What each symbol does to the nodes:
z692 ~ z316
z692 ^ z246
z692 * z290
z692 ! z784
z692 $ z954
z692 § z414
z687 ~ z47
z687 ^ z46
z687 * z381
z687 ! z607
z687 $ z999
z687 § z155
z721 ~ z959
z721 ^ z977
z721 * z327
z721 ! z552
z721 $ z60
z721 § z456
z211 ~ z370
z211 ^ z465
z211 * z396
z211 ! z189
z211 $ z925
z211 § z241
z54 ~ z999
z54 ^ z724
z54 * z137
z54 ! z381
z54 $ z865
z54 § z537
z310 ~ z885
z310 ^ z304
z310 * z465
z310 ! z718
z310 $ z135
z310 § z243
z369 ~ z527
z369 ^ z396
z369 * z187
z369 ! z247
z369 $ z835
z369 § z683
z465 ~ z310
z465 ^ z611
z465 * z402
z465 ! z243
z465 $ z940
z465 § z823
z925 ~ z79
z925 ^ z940
z925 * z915
z925 ! z211
z925 $ z823
z925 § z396
z767 ~ z40
z767 ^ z381
z767 * z433
z767 ! z24
z767 $ z798
z767 § z836
z323 ~ z889
z323 ^ z348
z323 * z246
z323 ! z710
z323 $ z344
z323 § z757
z659 ~ z137
z659 ^ z959
z659 * z204
z659 ! z29
z659 $ z853
z659 § z815
z348 ~ z60
z348 ^ z165
z348 * z830
z348 ! z327
z348 $ z19
z348 § z818
z885 ~ z757
z885 ^ z697
z885 * z310
z885 ! z954
z885 $ z264
z885 § z718
z189 ~ z882
z189 ^ z243
z189 * z241
z189 ! z440
z189 $ z211
z189 § z717
z663 ~ z724
z663 ^ z175
z663 * z959
z663 ! z49
z663 $ z24
z663 § z967
z889 ~ z853
z889 ^ z60
z889 * z323
z889 ! z204
z889 $ z456
z889 § z710
z607 ~ z835
z607 ^ z912
z607 * z155
z607 ! z187
z607 $ z687
z607 § z175
z147 ~ z880
z147 ^ z189
z147 * z247
z147 ! z88
z147 $ z527
z147 § z196
z912 ~ z915
z912 ^ z196
z912 * z827
z912 ! z567
z912 $ z46
z912 § z999
z264 ~ z246
z264 ^ z102
z264 * z135
z264 ! z885
z264 $ z943
z264 § z310
z241 ~ z189
z241 ^ z823
z241 * z47
z241 ! z717
z241 $ z396
z241 § z835
z290 ~ z692
z290 ^ z264
z290 * z79
z290 ! z414
z290 $ z718
z290 § z370
z330 ~ z477
z330 ^ z607
z330 * z24
z330 ! z724
z330 $ z40
z330 § z663
z697 ~ z818
z697 ^ z758
z697 * z304
z697 ! z28
z697 $ z102
z697 § z943
z22 ~ z865
z22 ^ z24
z22 * z853
z22 ! z137
z22 $ z967
z22 § z659
z389 ~ z943
z389 ^ z856
z389 * z880
z389 ! z135
z389 $ z611
z389 § z940
z815 ~ z29
z815 ^ z552
z815 * z282
z815 ! z165
z815 $ z204
z815 § z951
z818 ~ z327
z818 ^ z791
z818 * z697
z818 ! z344
z818 $ z830
z818 § z28
z525 ~ z977
z525 ^ z659
z525 * z791
z525 ! z664
z525 $ z165
z525 § z19
z527 ~ z701
z527 ^ z211
z527 * z369
z527 ! z147
z527 $ z717
z527 § z247
z567 ~ z396
z567 ^ z602
z567 * z999
z567 ! z47
z567 $ z912
z567 § z687
z155 ~ z607
z155 ^ z827
z155 * z707
z155 ! z175
z155 $ z381
z155 § z798
z611 ~ z304
z611 ^ z414
z611 * z701
z611 ! z389
z611 $ z746
z611 § z880
z327 ~ z721
z327 ^ z525
z327 * z818
z327 ! z456
z327 $ z348
z327 § z344
z724 ~ z230
z724 ^ z187
z724 * z663
z724 ! z801
z724 $ z330
z724 § z49
z801 ~ z46
z801 ^ z683
z801 * z49
z801 ! z827
z801 $ z724
z801 § z865
z282 ~ z815
z282 ^ z456
z282 * z780
z282 ! z951
z282 $ z710
z282 § z316
z977 ~ z798
z977 ^ z137
z977 * z525
z977 ! z433
z977 $ z43
z977 § z664
z856 ~ z438
z856 ^ z954
z856 * z882
z856 ! z749
z856 $ z414
z856 § z746
z204 ~ z659
z204 ^ z721
z204 * z710
z204 ! z815
z204 $ z889
z204 § z282
z602 ~ z402
z602 ^ z527
z602 * z230
z602 ! z584
z602 $ z196
z602 § z46
z46 ~ z584
z46 ^ z247
z46 * z801
z46 ! z912
z46 $ z230
z46 § z827
z477 ~ z196
z477 ^ z835
z477 * z330
z477 ! z230
z477 $ z683
z477 § z724
z370 ~ z414
z370 ^ z310
z370 * z211
z370 ! z882
z370 $ z79
z370 § z189
z830 ~ z348
z830 ^ z951
z830 * z102
z830 ! z818
z830 $ z267
z830 § z697
z60 ~ z836
z60 ^ z43
z60 * z348
z60 ! z721
z60 $ z664
z60 § z327
z683 ~ z247
z683 ^ z47
z683 * z40
z683 ! z477
z683 $ z187
z683 § z330
z710 ~ z204
z710 ^ z327
z710 * z757
z710 ! z282
z710 $ z323
z710 § z780
z707 ~ z155
z707 ^ z865
z707 * z43
z707 ! z798
z707 $ z537
z707 § z977
z882 ~ z856
z882 ^ z718
z882 * z189
z882 ! z746
z882 $ z370
z882 § z440
z165 ~ z43
z165 ^ z853
z165 * z951
z165 ! z525
z165 $ z815
z165 § z791
z438 ~ z267
z438 ^ z780
z438 * z856
z438 ! z102
z438 $ z784
z438 § z749
z746 ~ z749
z746 ^ z290
z746 * z440
z746 ! z611
z746 $ z882
z746 § z701
z967 ~ z49
z967 ^ z767
z967 * z552
z967 ! z22
z967 $ z959
z967 § z853
z137 ~ z54
z137 ^ z663
z137 * z659
z137 ! z537
z137 $ z22
z137 § z29
z943 ~ z28
z943 ^ z438
z943 * z389
z943 ! z264
z943 $ z304
z943 § z135
z827 ~ z912
z827 ^ z477
z827 * z865
z827 ! z999
z827 $ z801
z827 § z54
z246 ~ z323
z246 ^ z830
z246 * z264
z246 ! z757
z246 $ z28
z246 § z885
z757 ~ z710
z757 ^ z818
z757 * z885
z757 ! z780
z757 $ z246
z757 § z954
z187 ~ z369
z187 ^ z567
z187 * z175
z187 ! z683
z187 $ z607
z187 § z40
z396 ~ z211
z396 ^ z402
z396 * z567
z396 ! z241
z396 $ z915
z396 § z47
z47 ~ z241
z47 ^ z584
z47 * z687
z47 ! z835
z47 $ z567
z47 § z607
z433 ~ z767
z433 ^ z537
z433 * z664
z433 ! z836
z433 $ z977
z433 § z60
z24 ~ z330
z24 ^ z155
z24 * z836
z24 ! z663
z24 $ z767
z24 § z959
z584 ~ z823
z584 ^ z147
z584 * z46
z584 ! z915
z584 $ z602
z584 § z912
z49 ~ z801
z49 ^ z40
z49 * z967
z49 ! z865
z49 $ z663
z49 § z22
z267 ~ z19
z267 ^ z282
z267 * z438
z267 ! z830
z267 $ z758
z267 § z102
z440 ~ z746
z440 ^ z79
z440 * z717
z440 ! z701
z440 $ z189
z440 § z527
z304 ~ z697
z304 ^ z784
z304 * z611
z304 ! z943
z304 $ z749
z304 § z389
z29 ~ z537
z29 ^ z967
z29 * z815
z29 ! z43
z29 $ z659
z29 § z165
z135 ~ z264
z135 ^ z749
z135 * z940
z135 ! z310
z135 $ z389
z135 § z465
z537 ~ z381
z537 ^ z49
z537 * z29
z537 ! z707
z537 $ z137
z537 § z43
z718 ~ z954
z718 ^ z943
z718 * z243
z718 ! z290
z718 $ z310
z718 § z79
z88 ~ z940
z88 ^ z440
z88 * z196
z88 ! z402
z88 $ z147
z88 § z602
z717 ~ z440
z717 ^ z925
z717 * z835
z717 ! z527
z717 $ z241
z717 § z369
z28 ~ z344
z28 ^ z267
z28 * z943
z28 ! z246
z28 $ z697
z28 § z264
z40 ~ z683
z40 ^ z687
z40 * z767
z40 ! z330
z40 $ z175
z40 § z24
z43 ~ z707
z43 ^ z22
z43 * z165
z43 ! z977
z43 $ z29
z43 § z525
z414 ~ z784
z414 ^ z885
z414 * z370
z414 ! z856
z414 $ z290
z414 § z882
z175 ~ z187
z175 ^ z999
z175 * z798
z175 ! z40
z175 $ z155
z175 § z767
z230 ~ z602
z230 ^ z369
z230 * z724
z230 ! z46
z230 $ z477
z230 § z801
z552 ~ z967
z552 ^ z433
z552 * z456
z552 ! z853
z552 $ z721
z552 § z889
z79 ~ z290
z79 ^ z135
z79 * z925
z79 ! z370
z79 $ z243
z79 § z211
z243 ~ z718
z243 ^ z389
z243 * z823
z243 ! z79
z243 $ z465
z243 § z925
z836 ~ z24
z836 ^ z707
z836 * z60
z836 ! z959
z836 $ z433
z836 § z721
z959 ~ z663
z959 ^ z798
z959 * z721
z959 ! z967
z959 $ z836
z959 § z552
z247 ~ z147
z247 ^ z241
z247 * z683
z247 ! z196
z247 $ z369
z247 § z477
z865 ~ z827
z865 ^ z330
z865 * z22
z865 ! z54
z865 $ z49
z865 § z137
z780 ~ z282
z780 ^ z344
z780 * z954
z780 ! z316
z780 $ z757
z780 § z692
z402 ~ z465
z402 ^ z701
z402 * z602
z402 ! z823
z402 $ z88
z402 § z584
z835 ~ z717
z835 ^ z915
z835 * z607
z835 ! z369
z835 $ z47
z835 § z187
z344 ~ z456
z344 ^ z19
z344 * z28
z344 ! z323
z344 $ z818
z344 § z246
z915 ~ z925
z915 ^ z88
z915 * z912
z915 ! z396
z915 $ z584
z915 § z567
z102 ~ z830
z102 ^ z316
z102 * z749
z102 ! z697
z102 $ z438
z102 § z304
z951 ~ z165
z951 ^ z889
z951 * z316
z951 ! z791
z951 $ z282
z951 § z758
z758 ~ z791
z758 ^ z710
z758 * z784
z758 ! z267
z758 $ z316
z758 § z438
z791 ~ z525
z791 ^ z204
z791 * z758
z791 ! z19
z791 $ z951
z791 § z267
z381 ~ z687
z381 ^ z801
z381 * z537
z381 ! z155
z381 $ z54
z381 § z707
z798 ~ z175
z798 ^ z54
z798 * z977
z798 ! z767
z798 $ z707
z798 § z433
z999 ~ z567
z999 ^ z230
z999 * z54
z999 ! z687
z999 $ z827
z999 § z381
z664 ~ z433
z664 ^ z29
z664 * z19
z664 ! z60
z664 $ z525
z664 § z348
z701 ~ z611
z701 ^ z370
z701 * z527
z701 ! z880
z701 $ z440
z701 § z147
z823 ~ z243
z823 ^ z880
z823 * z584
z823 ! z925
z823 $ z402
z823 § z915
z316 ~ z951
z316 ^ z323
z316 * z692
z316 ! z758
z316 $ z780
z316 § z784
z19 ~ z664
z19 ^ z815
z19 * z267
z19 ! z348
z19 $ z791
z19 § z830
z954 ~ z780
z954 ^ z28
z954 * z718
z954 ! z692
z954 $ z885
z954 § z290
z456 ~ z552
z456 ^ z664
z456 * z344
z456 ! z889
z456 $ z327
z456 § z323
z749 ~ z102
z749 ^ z692
z749 * z746
z749 ! z304
z749 $ z856
z749 § z611
z196 ~ z88
z196 ^ z717
z196 * z477
z196 ! z602
z196 $ z247
z196 § z230
z784 ~ z758
z784 ^ z757
z784 * z414
z784 ! z438
z784 $ z692
z784 § z856
z940 ~ z135
z940 ^ z746
z940 * z88
z940 ! z465
z940 $ z880
z940 § z402
z880 ~ z389
z880 ^ z882
z880 * z147
z880 ! z940
z880 $ z701
z880 § z88
z853 ~ z22
z853 ^ z836
z853 * z889
z853 ! z659
z853 $ z552
z853 § z204

In the rows, 148 means zero.

The rows follow the links: the fewer symbols apart two nodes are, the more alike their rows tend to be.

Each row is also shifted at random along 4 hidden directions that mean nothing.

Rows with their nodes:
190 147 148 164 139 164 162 139 154 141 152 153 147 145 136 143 159 168 169 130 167 182 128 154 165 144 117 159 125 153 208 151 124 153 157 116 151 150 147 122 151 161 164 157 164 137 141 126; node z246
186 122 145 165 163 153 152 146 155 152 151 147 132 155 146 136 142 167 163 114 179 178 132 126 146 157 147 156 145 147 187 136 152 157 124 145 132 138 136 116 167 175 151 152 148 124 140 141; node z791
219 150 141 157 134 166 167 132 151 147 142 159 163 147 151 140 152 155 158 137 160 161 137 170 151 143 131 166 130 150 156 164 120 152 172 128 156 167 149 146 148 154 155 160 157 163 159 132; node z692
166 119 128 129 141 162 172 145 149 124 156 173 150 131 152 128 129 114 169 135 163 129 135 163 124 157 173 184 146 143 131 175 132 175 168 172 135 173 141 139 133 135 131 139 137 166 147 174; node z389
118 188 159 130 133 155 135 150 130 139 155 141 147 133 137 166 169 133 146 182 120 134 162 170 165 135 124 133 140 154 158 161 141 133 179 134 177 148 163 164 121 117 162 147 163 154 146 142; node z241
149 139 141 146 133 172 164 135 134 138 151 168 160 143 155 120 143 139 165 127 165 150 141 174 140 151 126 186 120 144 148 174 130 157 172 141 161 174 146 137 139 143 144 162 152 181 159 137; node z304
186 143 136 121 142 167 160 147 150 127 159 156 124 120 135 146 140 111 171 148 154 136 137 156 137 152 166 157 155 147 174 171 125 168 177 164 142 157 145 133 123 128 142 135 148 136 132 171; node z79
191 123 134 165 142 153 178 141 168 132 144 167 166 148 147 145 146 164 167 129 172 168 120 155 151 146 152 168 140 152 163 150 123 169 151 134 131 162 144 134 159 166 154 150 150 146 146 145; node z757
155 120 132 166 157 147 170 142 182 170 141 149 131 158 150 125 123 160 150 117 177 162 133 120 131 162 174 157 164 142 171 140 141 165 128 163 112 149 129 131 173 183 125 141 133 126 136 157; node z889
213 113 146 166 169 155 144 142 139 144 140 155 163 162 167 150 146 171 159 116 179 178 135 141 143 151 155 162 141 147 127 136 158 154 124 144 145 144 144 129 172 173 167 167 151 153 174 134; node z282
153 121 151 166 166 160 139 142 133 158 147 149 146 162 162 133 143 170 156 108 181 181 141 135 142 157 136 164 133 143 155 138 161 147 122 145 150 141 140 118 169 173 158 169 152 150 165 128; node z348
140 181 135 130 125 135 172 154 188 151 147 143 136 130 126 158 143 120 136 192 116 109 152 152 148 142 179 127 181 153 157 162 120 158 179 162 128 159 150 183 127 127 122 116 137 130 116 181; node z602
144 176 144 129 131 142 155 151 159 140 145 148 156 134 140 169 155 126 139 189 118 116 155 167 152 138 163 133 165 154 126 162 131 149 180 152 151 159 159 182 128 124 145 133 148 153 143 166; node z396
112 166 150 133 132 133 152 161 151 132 159 152 156 138 135 155 156 131 143 181 118 117 157 161 157 144 146 144 150 152 142 155 149 148 163 152 150 154 157 168 126 120 138 131 144 158 128 165; node z584
155 147 143 161 135 172 163 131 143 144 144 161 163 148 151 136 156 162 165 127 168 173 134 171 156 142 118 171 119 150 166 164 121 151 170 121 163 164 149 135 149 157 164 168 164 166 162 123; node z102
125 144 152 122 138 145 151 168 139 99 181 158 131 119 118 151 162 122 178 163 136 138 137 152 163 150 136 155 137 154 207 155 147 163 159 149 144 142 153 124 113 113 149 125 152 129 105 171; node z211
162 157 146 173 157 154 146 128 157 199 117 138 159 175 174 142 136 175 120 135 160 161 160 143 136 147 156 140 158 143 105 142 148 133 140 147 154 152 143 169 182 183 146 171 145 161 187 124; node z721
172 143 175 146 172 113 108 181 128 135 168 131 143 156 142 168 165 160 139 164 126 146 164 118 165 153 142 124 153 151 151 110 208 133 97 154 147 110 156 142 151 138 157 139 146 129 130 156; node z40
167 142 164 136 141 111 138 179 130 103 174 160 181 147 140 159 168 145 148 181 112 120 157 159 167 146 133 154 134 155 123 137 184 148 132 147 152 144 165 161 130 113 147 132 143 171 128 166; node z915
178 126 145 165 162 160 153 141 154 155 146 147 133 154 149 139 142 166 162 115 180 180 132 131 145 155 148 154 145 147 183 139 144 156 133 143 137 141 137 118 165 175 155 156 151 127 148 137; node z951
173 117 145 165 157 157 156 144 148 135 150 157 152 152 149 144 150 169 171 115 180 183 126 142 153 151 140 165 132 150 176 139 145 159 133 135 139 146 142 116 162 170 163 158 155 138 150 135; node z818
175 137 145 133 138 165 159 149 137 127 170 162 131 131 136 121 143 126 173 131 158 146 140 156 142 158 131 177 127 144 190 168 140 161 163 152 151 158 143 121 128 132 136 143 149 152 129 156; node z310
159 175 163 131 138 144 131 159 123 125 159 147 162 138 142 171 172 138 148 182 118 133 160 170 167 136 126 138 138 156 138 153 155 135 165 136 175 145 166 164 124 116 166 147 161 163 148 147; node z717
207 142 148 164 141 161 159 138 146 137 147 158 164 151 148 145 159 170 164 131 165 177 131 161 162 142 119 163 123 152 174 151 130 151 156 118 156 155 149 132 153 160 168 163 163 154 154 124; node z28
120 177 157 174 151 148 137 135 154 197 126 128 154 171 160 150 152 182 121 148 146 165 163 142 156 141 130 126 150 149 139 136 149 122 142 130 163 142 149 166 173 175 154 168 155 150 171 114; node z977
152 166 148 134 133 119 157 167 169 139 159 146 146 139 130 150 148 130 135 186 111 109 158 146 153 149 161 136 166 150 151 149 153 153 153 163 132 149 151 172 131 124 121 118 134 142 113 179; node z369
138 141 135 162 140 173 173 129 164 148 138 157 149 144 146 142 146 160 167 124 178 177 124 158 150 144 142 163 137 151 182 160 108 161 167 128 144 163 143 130 156 168 160 158 158 140 153 132; node z780
188 130 117 135 129 159 195 140 184 139 149 169 135 130 138 121 121 117 165 139 161 126 128 155 124 157 184 175 161 144 164 176 108 183 177 172 115 179 134 144 137 144 113 127 131 144 125 182; node z290
100 147 151 132 153 128 137 163 143 150 154 148 152 151 155 147 139 129 130 168 127 113 167 143 136 156 171 145 164 144 99 146 176 146 136 178 144 146 150 171 143 131 126 135 131 163 146 173; node z683
77 171 141 162 148 138 158 143 189 181 128 130 139 155 142 163 145 163 127 164 141 150 149 132 152 143 172 115 179 151 158 137 132 144 148 147 129 142 144 171 163 168 143 137 144 117 140 150; node z707
95 138 141 161 155 116 160 159 186 154 138 144 159 159 147 164 142 162 131 163 139 138 143 128 148 148 188 129 180 152 126 127 155 156 123 160 114 142 145 168 167 164 137 130 131 129 137 168; node z767
145 132 157 146 168 111 132 175 156 137 157 140 147 154 145 168 149 152 137 165 132 134 153 119 152 154 176 128 173 150 129 118 188 150 105 169 124 124 150 152 156 146 142 128 133 127 129 175; node z175
126 147 148 125 142 182 145 141 116 130 165 158 127 128 144 129 147 118 175 131 161 151 147 164 140 154 125 173 122 144 180 176 137 153 176 151 170 157 147 120 121 125 152 157 158 159 148 145; node z746
47 151 148 164 152 134 149 147 164 168 134 142 164 164 157 157 147 170 129 153 144 152 151 142 151 145 157 136 159 150 123 135 153 141 134 145 141 146 149 166 168 167 148 151 144 148 159 142; node z537
57 143 154 146 163 130 136 162 152 149 152 139 138 151 147 159 146 147 139 157 140 141 154 127 147 152 167 132 167 148 141 131 171 147 124 164 137 131 147 150 153 149 144 137 141 130 139 163; node z155

From each start, follow one symbol. Which node do you reach?
Answer with the node's name.
new walk
260 141 147 123 152 157 141 151 131 116 152 157 154 128 152 174 153 120 162 163 143 135 144 165 143 143 170 148 155 151 116 160 144 158 166 158 155 152 156 151 127 124 165 145 152 156 159 165
!
z465
new walk
148 195 172 133 153 151 105 152 113 172 150 122 132 150 150 161 162 138 124 176 118 135 186 149 153 144 124 118 149 146 136 147 174 113 154 149 189 130 159 167 136 127 157 158 158 154 161 133
!
z230
new walk
127 137 143 124 144 173 153 146 128 121 165 162 132 124 142 135 144 114 176 136 160 143 141 163 137 155 144 174 132 146 169 174 137 162 172 159 157 159 146 123 122 125 147 146 152 155 141 159
!
z882
new walk
178 129 146 167 162 151 151 144 160 167 147 143 128 160 149 129 137 167 152 115 175 174 140 122 142 159 148 151 148 143 184 136 153 151 123 149 133 138 135 122 169 177 142 153 145 126 141 139
*
z344
new walk
174 121 152 173 158 126 153 159 165 159 159 146 140 169 144 119 138 178 146 119 163 166 143 114 149 164 139 158 142 146 185 123 176 150 100 151 122 134 135 123 174 175 126 143 135 131 123 146
$
z165
new walk
120 138 133 123 137 144 169 155 160 110 153 168 160 125 142 164 145 114 161 172 136 117 136 168 141 144 184 155 163 153 122 167 127 173 174 165 132 166 154 162 124 121 142 125 140 154 137 186
*
z584
new walk
115 149 137 153 126 177 175 129 149 147 148 164 151 142 146 120 143 146 167 126 167 161 136 171 146 148 122 180 121 145 179 176 112 158 181 132 158 174 144 135 141 150 145 159 157 167 152 133
§
z290
new walk
132 165 166 136 139 129 130 166 123 129 165 149 167 147 144 155 166 141 140 179 113 124 168 163 164 144 121 146 133 152 128 147 176 133 148 144 170 145 164 165 129 117 149 145 150 173 142 150
§
z230
new walk
179 135 149 164 162 172 143 134 139 157 141 145 140 154 156 148 149 168 162 116 181 188 137 142 147 148 137 152 137 147 170 144 141 147 142 133 155 142 143 122 164 172 172 170 162 137 167 122
*
z757
new walk
129 169 159 126 142 164 129 146 110 123 151 152 164 132 153 175 169 128 155 174 132 140 157 183 157 134 133 145 136 153 117 165 144 139 180 138 185 153 166 161 122 116 179 160 167 173 172 142
§
z584
new walk
44 164 162 151 164 148 119 148 130 165 140 131 147 158 158 169 158 159 134 157 142 157 164 141 153 143 143 125 154 149 129 135 167 127 137 145 167 130 155 157 158 153 168 161 155 146 169 132
^
z330
new walk
158 132 147 176 153 124 157 153 174 171 145 145 152 173 150 127 137 179 133 132 155 155 148 122 149 159 149 150 153 146 157 125 166 148 110 151 122 142 138 146 178 177 124 144 133 140 135 146
^
z433
new walk
238 137 144 165 148 156 162 141 162 140 145 153 153 148 143 155 156 170 165 132 169 180 125 147 160 143 142 152 140 153 183 142 129 157 147 125 139 147 146 130 159 167 167 153 159 131 146 135
!
z758
new walk
149 116 124 151 128 152 195 140 172 129 149 181 169 145 149 118 130 139 166 128 166 139 124 167 134 153 161 191 138 147 143 170 119 180 164 153 123 183 140 144 146 152 124 140 134 171 140 164
$
z264
new walk
103 169 155 175 153 155 137 131 144 196 127 134 156 176 167 138 147 180 123 135 155 169 164 145 149 146 126 140 142 145 133 140 154 123 140 133 168 146 146 160 175 177 152 175 154 163 180 111
*
z204
new walk
186 148 149 172 160 149 143 136 154 189 130 137 149 172 165 137 138 175 129 128 163 166 156 132 141 151 147 143 152 144 134 136 156 135 128 146 149 144 141 152 178 180 145 165 145 149 169 127
^
z29
new walk
134 155 153 169 160 170 136 127 138 194 130 135 139 169 168 132 140 170 137 118 172 177 159 140 138 152 132 147 141 142 146 146 150 130 141 140 166 144 140 141 174 179 154 178 155 154 181 113
*
z951
